Below is a small trained network, with its code and all its weights. Each question gives an input and a target symbol and asks what happens when units are switched off, that is, made to give their printed mean instead of their output.

import numpy as np


def w(rows, s, z=0):
    codes = np.array(rows[::2]) - 128.0
    scale = np.full(codes.shape[1], s)
    scale[-1] = z or s
    return codes * scale


def f(y):
    return np.maximum(y, 0)


def softmax(a):
    e = np.exp(a - a.max(-1, keepdims=True))
    return e / e.sum(-1, keepdims=True)


def log_softmax(a):
    a = a - a.max(-1, keepdims=True)
    return a - np.log(np.exp(a).sum(-1, keepdims=True))


def net(x, mask):
    ids = ['ΘΠΩαγδτ'.index(c) for c in x.split()]
    T = len(ids)
    res = E[ids] + P[:T]
    u = 0
    for l in range(3):
        q, k, v = (res @ M[l].T for M in (Q, K, V))
        z = softmax(np.where(np.tri(T) > 0, q @ k.T / 2**0.5, -1e9)) @ v
        res = res + np.where(mask[u], z, O[l][:, -1]) @ O[l][:, :-1]
        u += 1
        y = f(res @ A[l][:, :-1].T + A[l][:, -1])
        res = res + np.where(mask[u : u + 8], y, B[l][:, -1]) @ B[l][:, :-1]
        u += 8
    return log_softmax(res[-1] @ U[:, :-1].T + U[:, -1])


Q, K, V, O, A, B = {}, {}, {}, {}, {}, {}
E = w([
[115,188,233,155,81,148,184,105,184,186,123],'Θ',
[166,101,130,85,125,186,65,120,95,249,139],'Π',
[170,88,104,99,126,143,142,135,100,130,73],'Ω',
[105,134,141,137,125,145,80,127,150,172,37],'α',
[149,161,69,104,140,128,169,127,137,47,109],'γ',
[140,173,54,186,141,75,126,138,170,171,99],'δ',
[64,120,152,125,107,196,81,107,179,142,150],'τ',
],0.019)
P = w([
[161,102,128,205,147,254,98,112,156,49,95],'0',
[102,192,112,60,12,119,163,78,169,110,91],'1',
[126,118,180,172,199,106,117,119,162,104,119],'2',
[65,162,92,74,87,125,163,131,112,190,108],'3',
[113,82,183,156,200,88,112,88,167,116,82],'4',
[67,152,71,104,98,111,126,119,76,202,161],'5',
],0.0088)
Q[0] = w([
[75,60,157,217,175,115,137,149,240,131,254],'L0H1',
[177,72,179,169,100,114,202,182,12,183,172],'L0H1',
],0.0041)
K[0] = w([
[68,71,136,209,103,137,76,37,253,97,215],'L0H1',
[223,134,156,196,128,154,164,83,139,151,202],'L0H1',
],0.0057)
V[0] = w([
[47,181,73,166,86,119,207,148,218,152,130],'L0H1',
[3,23,179,123,161,83,3,200,179,53,164],'L0H1',
],0.0041)
O[0] = w([
[97,131,122,134,208,100,138,2,140,150,153,200],'L0H1',
[66,85,227,136,99,235,90,197,71,59,123,6],'L0H1',
],0.0098,0.0021)
A[0] = w([
[113,145,116,148,100,116,127,169,79,157,178,19],'L0N1',
[202,94,142,126,185,166,116,135,118,186,172,209],'L0N2',
[110,140,73,113,103,148,99,97,82,160,173,249],'L0N3',
[119,177,99,167,254,124,99,95,110,61,72,82],'L0N4',
[119,173,98,146,117,108,117,91,152,180,92,195],'L0N5',
[157,139,149,152,213,99,159,93,166,121,172,142],'L0N6',
[140,145,118,132,113,122,171,116,115,168,216,157],'L0N7',
[114,59,192,169,194,135,73,121,108,130,96,232],'L0N8',
],0.0089,0.0015)
B[0] = w([
[30,157,49,168,158,77,112,115,181,73,63,133],'L0N1',
[135,118,80,22,177,166,89,127,135,143,145,166],'L0N2',
[70,203,122,86,147,140,107,179,117,143,136,176],'L0N3',
[124,93,206,158,47,155,117,216,80,70,113,186],'L0N4',
[119,128,27,128,120,189,118,165,174,128,118,244],'L0N5',
[151,2,142,151,159,166,58,154,144,148,89,169],'L0N6',
[79,66,116,89,143,45,112,180,116,185,71,156],'L0N7',
[177,105,252,86,118,65,70,124,140,133,133,188],'L0N8',
],0.0077,0.011)
Q[1] = w([
[129,94,176,122,143,169,33,137,236,111,102],'L1H1',
[207,136,111,30,199,198,3,1,49,120,121],'L1H1',
],0.0052)
K[1] = w([
[2,112,205,98,126,169,78,140,138,149,145],'L1H1',
[156,147,163,24,95,143,98,103,66,149,135],'L1H1',
],0.0067)
V[1] = w([
[183,112,83,121,145,146,203,150,138,136,104],'L1H1',
[254,103,125,128,93,58,153,183,112,100,42],'L1H1',
],0.0059)
O[1] = w([
[180,142,117,174,127,117,158,62,95,161,96,3],'L1H1',
[89,171,143,168,115,156,1,121,9,97,69,51],'L1H1',
],0.0095,0.002)
A[1] = w([
[229,87,127,60,150,97,60,157,101,178,178,93],'L1N1',
[157,119,146,197,183,135,149,106,89,85,98,5],'L1N2',
[69,117,92,139,114,61,90,190,98,178,173,149],'L1N3',
[151,108,185,118,114,101,120,193,129,38,118,70],'L1N4',
[102,125,231,254,82,85,113,127,137,134,50,39],'L1N5',
[165,116,172,138,115,147,161,173,143,99,160,88],'L1N6',
[129,95,160,154,70,80,160,101,134,196,130,34],'L1N7',
[130,86,198,169,180,85,133,144,143,132,175,52],'L1N8',
],0.0076,0.0014)
B[1] = w([
[151,100,184,171,74,94,196,182,99,203,133,255],'L1N1',
[114,68,146,114,142,166,41,186,160,17,202,157],'L1N2',
[221,100,150,26,101,188,103,138,121,77,124,210],'L1N3',
[114,148,154,158,114,45,132,70,163,38,58,234],'L1N4',
[156,172,150,158,44,167,241,111,165,157,162,252],'L1N5',
[112,130,199,129,157,74,56,171,59,115,65,177],'L1N6',
[82,184,90,86,207,115,3,140,76,54,91,157],'L1N7',
[179,31,158,119,109,143,67,74,202,70,104,186],'L1N8',
],0.0067,0.0074)
Q[2] = w([
[150,3,197,144,153,134,75,146,152,155,110],'L2H1',
[139,95,135,191,190,160,70,112,172,137,70],'L2H1',
],0.008)
K[2] = w([
[79,98,147,51,173,192,128,95,146,230,254],'L2H1',
[93,102,88,49,253,213,95,238,141,108,133],'L2H1',
],0.0042)
V[2] = w([
[213,107,146,107,81,152,140,173,148,121,100],'L2H1',
[119,162,176,17,102,192,161,254,149,185,207],'L2H1',
],0.0049)
O[2] = w([
[2,213,178,94,215,168,240,44,153,163,210,255],'L2H1',
[134,174,108,217,158,94,41,200,146,157,125,201],'L2H1',
],0.0076,0.0087)
A[2] = w([
[139,97,190,145,103,132,141,110,1,144,109,158],'L2N1',
[114,119,58,78,96,115,137,110,104,98,79,182],'L2N2',
[148,94,163,82,152,84,126,176,132,132,112,147],'L2N3',
[176,61,128,168,121,123,131,106,65,43,154,77],'L2N4',
[95,89,122,62,102,127,102,149,125,140,120,131],'L2N5',
[117,158,184,105,143,103,133,109,157,125,140,45],'L2N6',
[146,164,51,134,76,60,181,204,148,86,129,194],'L2N7',
[79,80,132,156,72,133,204,132,139,65,133,2],'L2N8',
],0.0091,0.0025)
B[2] = w([
[210,150,42,84,194,44,58,142,99,125,120,184],'L2N1',
[114,170,236,203,184,172,104,146,165,168,173,242],'L2N2',
[165,50,139,158,174,124,152,68,124,116,91,253],'L2N3',
[34,94,149,124,93,125,63,30,195,184,153,173],'L2N4',
[116,163,72,211,212,82,113,172,102,165,131,235],'L2N5',
[192,138,55,137,93,184,175,195,138,113,132,252],'L2N6',
[117,100,158,55,128,137,254,82,145,142,168,179],'L2N7',
[216,157,126,166,107,65,95,118,40,149,166,226],'L2N8',
],0.008,0.0079)
U = w([
[99,141,181,76,103,175,202,46,210,156,120,197],'Θ',
[87,171,136,203,173,90,95,172,125,157,105,156],'Π',
[131,127,88,81,157,115,2,182,103,103,73,185],'Ω',
[194,161,134,96,52,104,128,148,149,127,103,90],'α',
[112,116,157,134,71,81,101,82,162,159,168,4],'γ',
[131,58,85,205,55,182,139,137,118,135,125,97],'δ',
[144,74,191,115,136,140,142,133,165,101,90,46],'τ',
],0.0072,0.004)

Each question gives the input, a string of symbols that net reads in full, and the target symbol t.
The units are the heads (2 rows each of Q, K, V and O) and the neurons (one row each of A and B). Each row of codes is followed by its name. A weight is (code - 128) times the scale printed after its matrix; where a second scale follows, it is the last column's (O, A, B and U).
mask holds one flag per unit, layer by layer, with each layer's heads first. A switched-off unit (its flag False) gives its mean, the last column of its rows in O or B, instead of its output. The means were averaged over made-up inputs and are rounded, as every weight is.
A unit's drop is (log p(t) with every unit on - log p(t) with that unit switched off) / (log p(t) with every unit on - log p(t) with every unit switched off).
The circuit of an input: a set's keep is (log p(t) with only the set's units on - log p(t) with every unit switched off) / (log p(t) with every unit on - log p(t) with every unit switched off). Starting from the 12 units with the biggest drops (on a tie, the unit counted first), units are removed one at a time, each time the one whose removal leaves the highest keep (on an exact tie, the one counted first), for as long as the keep stays at least 0.8.
circuit, biggest first: the units of the circuit, biggest drop first
top k neurons: the k neurons with the biggest drops, biggest first
top k neurons in layer l: the k neurons of layer l with the biggest drops, biggest first
input α δ δ δ δ δ, target Ω: top 2 neurons -> [L1N3, L0N6]
input Π α Π Θ γ, target Π: top 2 neurons -> [L0N2, L1N1]
input α δ Θ Θ, target Π: circuit, biggest first -> [L0H1, L0N7, L1N7]
input δ α α τ Ω Π, target Θ: top 2 neurons -> [L0N3, L0N2]
input γ Ω Ω δ γ α, target Θ: circuit, biggest first -> [L2N8, L2N1]
input γ α τ τ, target Π: top 2 neurons -> [L1N5, L0N5]
input Θ δ α Ω τ Π, target Θ: top 3 neurons -> [L0N3, L0N2, L0N4]
input δ Θ Π γ Π α, target Θ: top 4 neurons -> [L0N2, L0N6, L0N5, L0N4]
input Ω Θ δ, target δ: top 4 neurons -> [L0N6, L0N4, L1N5, L0N5]
input Ω Π Π τ Θ, target τ: top neuron -> [L1N8]
input Θ δ γ Θ Θ Θ, target Ω: top 3 neurons -> [L0N7, L0N6, L1N7]
input α Π α Π γ, target Π: circuit, biggest first -> [L2H1, L1N3, L0N3]
input δ τ δ Ω, target Θ: top 2 neurons -> [L0N4, L1N6]
input α γ Π, target Π: circuit, biggest first -> [L1N1, L2H1]
input Ω τ Ω, target τ: top 3 neurons -> [L2N3, L2N7, L0N5]
input α Ω γ α α, target α: top 2 neurons -> [L1N5, L0N8]
input τ α α α Ω δ, target Θ: circuit, biggest first -> [L2N7, L0N5]
input δ δ τ Θ τ Ω, target Θ: top 2 neurons in layer 2 -> [L2N8, L2N1]
input Θ γ Θ Π Ω, target Π: top neuron -> [L1N3]
input γ α Ω Ω γ, target γ: top 2 neurons -> [L2N4, L0N4]
input α τ Θ, target τ: top neuron in layer 1 -> [L1N8]
input α Θ τ α γ, target τ: top 3 neurons in layer 2 -> [L2N7, L2N3, L2N5]
input Π Ω Ω, target Π: top 3 neurons in layer 1 -> [L1N1, L1N5, L1N4]
input Ω α α α γ α, target Ω: top 2 neurons in layer 0 -> [L0N5, L0N4]
input τ α δ Θ α γ, target Θ: top 2 neurons in layer 1 -> [L1N8, L1N6]
input α Θ α Π τ Θ, target Π: top 4 neurons in layer 0 -> [L0N7, L0N6, L0N4, L0N5]
input α Θ γ α Ω α, target Ω: top 3 neurons in layer 0 -> [L0N5, L0N4, L0N8]
